Below are the code and all the weights of a small trained network. Each question names an input and a class and asks about switching units off, where a switched-off unit gives its printed mean instead of its output.

import numpy as np


def w(rows, s, z=0):
    codes = np.array(rows[::2]) - 128.0
    scale = np.full(codes.shape[1], s)
    scale[-1] = z or s
    return codes * scale


def f(y):
    return np.maximum(y, 0)


def log_softmax(a):
    a = a - a.max(-1, keepdims=True)
    return a - np.log(np.exp(a).sum(-1, keepdims=True))


def net(x, mask):
    res = np.array(x, float).reshape(1, 5) / 4 @ E
    y = f(res @ A[0][:, :-1].T + A[0][:, -1])
    res = res + np.where(mask, y, B[0][:, -1]) @ B[0][:, :-1]
    return log_softmax(res[-1] @ U[:, :-1].T + U[:, -1])


A, B = {}, {}
E = w([
[97,123,66,201,241,91,208,177,170],'x0',
[2,21,121,70,157,133,114,117,58],'x1',
[45,223,130,230,114,181,73,176,76],'x2',
[118,144,111,93,118,130,124,147,151],'x3',
[162,97,16,136,117,255,145,92,100],'x4',
],0.0078)
A[0] = w([
[102,133,55,173,241,110,219,183,175,141],'n1',
[75,201,129,208,123,167,65,200,45,154],'n2',
[209,110,145,86,144,116,165,75,164,84],'n3',
[104,132,210,116,135,27,95,170,155,79],'n4',
[167,117,37,121,112,215,142,120,107,146],'n5',
[149,139,195,65,45,163,81,77,76,110],'n6',
[2,75,107,67,164,108,156,74,38,68],'n7',
[88,200,114,180,145,171,71,159,117,79],'n8',
[105,95,115,162,189,116,173,159,127,143],'n9',
[194,182,120,157,94,125,171,155,184,71],'n10',
[168,118,167,80,30,151,38,66,94,139],'n11',
[141,142,36,146,177,193,94,75,102,135],'n12',
[187,84,130,58,159,80,198,88,154,5],'n13',
[159,70,102,95,97,94,230,85,170,39],'n14',
[175,174,153,141,105,106,129,154,182,114],'n15',
[117,180,162,113,170,46,73,155,119,79],'n16',
[230,191,122,180,94,129,155,136,164,60],'n17',
[111,121,71,143,210,88,198,116,169,158],'n18',
[41,56,125,82,137,115,107,171,88,95],'n19',
[193,62,125,96,161,88,128,87,134,64],'n20',
[152,121,35,140,127,208,128,93,132,147],'n21',
[160,55,141,87,141,120,98,112,143,143],'n22',
[146,98,70,125,123,214,143,77,138,115],'n23',
],0.0068,0.0011)
B[0] = w([
[96,175,65,162,128,76,57,2,203,238],'n1',
[78,94,112,189,27,160,199,181,139,254],'n2',
[116,102,98,155,67,188,170,176,157,185],'n3',
[168,156,196,61,184,40,201,153,53,216],'n4',
[147,153,192,56,161,19,186,148,40,212],'n5',
[71,197,49,168,153,86,93,44,215,236],'n6',
[188,92,147,125,184,196,41,149,142,246],'n7',
[106,67,104,191,66,143,174,174,127,208],'n8',
[93,156,95,128,164,111,90,92,181,186],'n9',
[191,85,159,122,160,200,78,128,135,185],'n10',
[98,207,64,182,139,85,96,21,188,245],'n11',
[139,144,154,96,133,65,181,123,80,201],'n12',
[57,73,103,149,60,157,182,175,113,200],'n13',
[81,91,103,156,81,143,198,177,123,192],'n14',
[218,93,159,99,152,160,94,167,114,179],'n15',
[116,143,191,83,132,73,186,153,71,194],'n16',
[222,86,136,149,207,209,56,157,124,199],'n17',
[108,167,88,183,115,124,95,76,166,204],'n18',
[221,50,169,78,173,220,64,143,127,218],'n19',
[77,101,100,137,70,129,160,174,133,185],'n20',
[137,166,201,34,171,53,169,152,64,207],'n21',
[122,97,73,176,96,172,173,144,155,182],'n22',
[141,185,182,82,161,82,146,125,71,202],'n23',
],0.006,0.0083)
U = w([
[93,185,73,150,127,73,80,26,182,255],'0',
[139,158,187,71,157,17,182,160,28,110],'1',
[78,94,99,156,12,180,182,203,117,38],'2',
[197,93,146,113,191,234,39,155,116,92],'3',
],0.011,0.00071)

Each question gives the input, the list of numbers given to net, and the class t.
The units are the neurons (one row each of A and B). Each row of codes is followed by its name. A weight is (code - 128) times the scale printed after its matrix; where a second scale follows, it is the last column's (A, B and U).
mask holds one flag per neuron, in row order. A switched-off neuron (its flag False) gives its mean, the last column of its row in B, instead of its output. The means were averaged over made-up inputs and are rounded, as every weight is.
A unit's drop is (log p(t) with every unit on - log p(t) with that unit switched off) / (log p(t) with every unit on - log p(t) with every unit switched off).
The circuit of an input: a set's keep is (log p(t) with only the set's units on - log p(t) with every unit switched off) / (log p(t) with every unit on - log p(t) with every unit switched off). Starting from the 12 units with the biggest drops (on a tie, the unit counted first), units are removed one at a time, each time the one whose removal leaves the highest keep (on an exact tie, the one counted first), for as long as the keep stays at least 0.8.
units of the circuit, in order: the units of the circuit, biggest drop first
most important unit: the unit with the biggest drop
k most important neurons: the k neurons with the biggest drops, biggest first
drop when u is switched off: that unit's drop, to one decimal
input [0,-7,-3,-2,-6], class 3: most important unit	n17
input [1,-5,7,0,-5], class 2: 2 most important neurons	[n2 n8]
input [-8,-4,-7,1,7], class 0: 2 most important neurons	[n11 n6]
input [4,0,6,-5,6], class 1: 2 most important neurons	[n21 n5]
input [6,8,-8,4,1], class 2: 3 most important neurons	[n13 n14 n20]
input [-5,6,-5,-7,-2], class 3: 4 most important neurons	[n7 n19 n1 n2]
input [8,2,-5,-2,-6], class 0: 2 most important neurons	[n1 n18]
input [4,5,-4,4,0], class 3: 4 most important neurons	[n7 n19 n11 n6]
input [8,8,5,8,7], class 0: 4 most important neurons	[n1 n18 n9 n17]
input [2,-7,-4,-8,5], class 3: 2 most important neurons	[n17 n10]
input [7,4,-7,-6,-1], class 0: 4 most important neurons	[n1 n18 n2 n9]
input [-5,-4,-3,-3,7], class 1: 4 most important neurons	[n5 n21 n1 n23]
input [1,5,0,-1,3], class 3: 3 most important neurons	[n7 n4 n19]
input [-3,7,-4,2,-2], class 3: units of the circuit, in order	[n7]
input [5,-7,-8,-3,7], class 2: 2 most important neurons	[n3 n13]
input [5,7,0,7,7], class 1: 3 most important neurons	[n5 n21 n12]
input [5,8,7,-2,5], class 3: 2 most important neurons	[n7 n19]
input [-5,-7,2,6,8], class 1: drop when n22 is switched off	0.0
input [-1,-2,4,4,-2], class 2: drop when n2 is switched off	0.1
input [-2,5,-3,4,6], class 1: drop when n23 is switched off	0.1
input [-7,5,-4,3,-4], class 0: units of the circuit, in order	[n6]
input [-6,-4,-2,-1,-4], class 0: drop when n11 is switched off	0.4
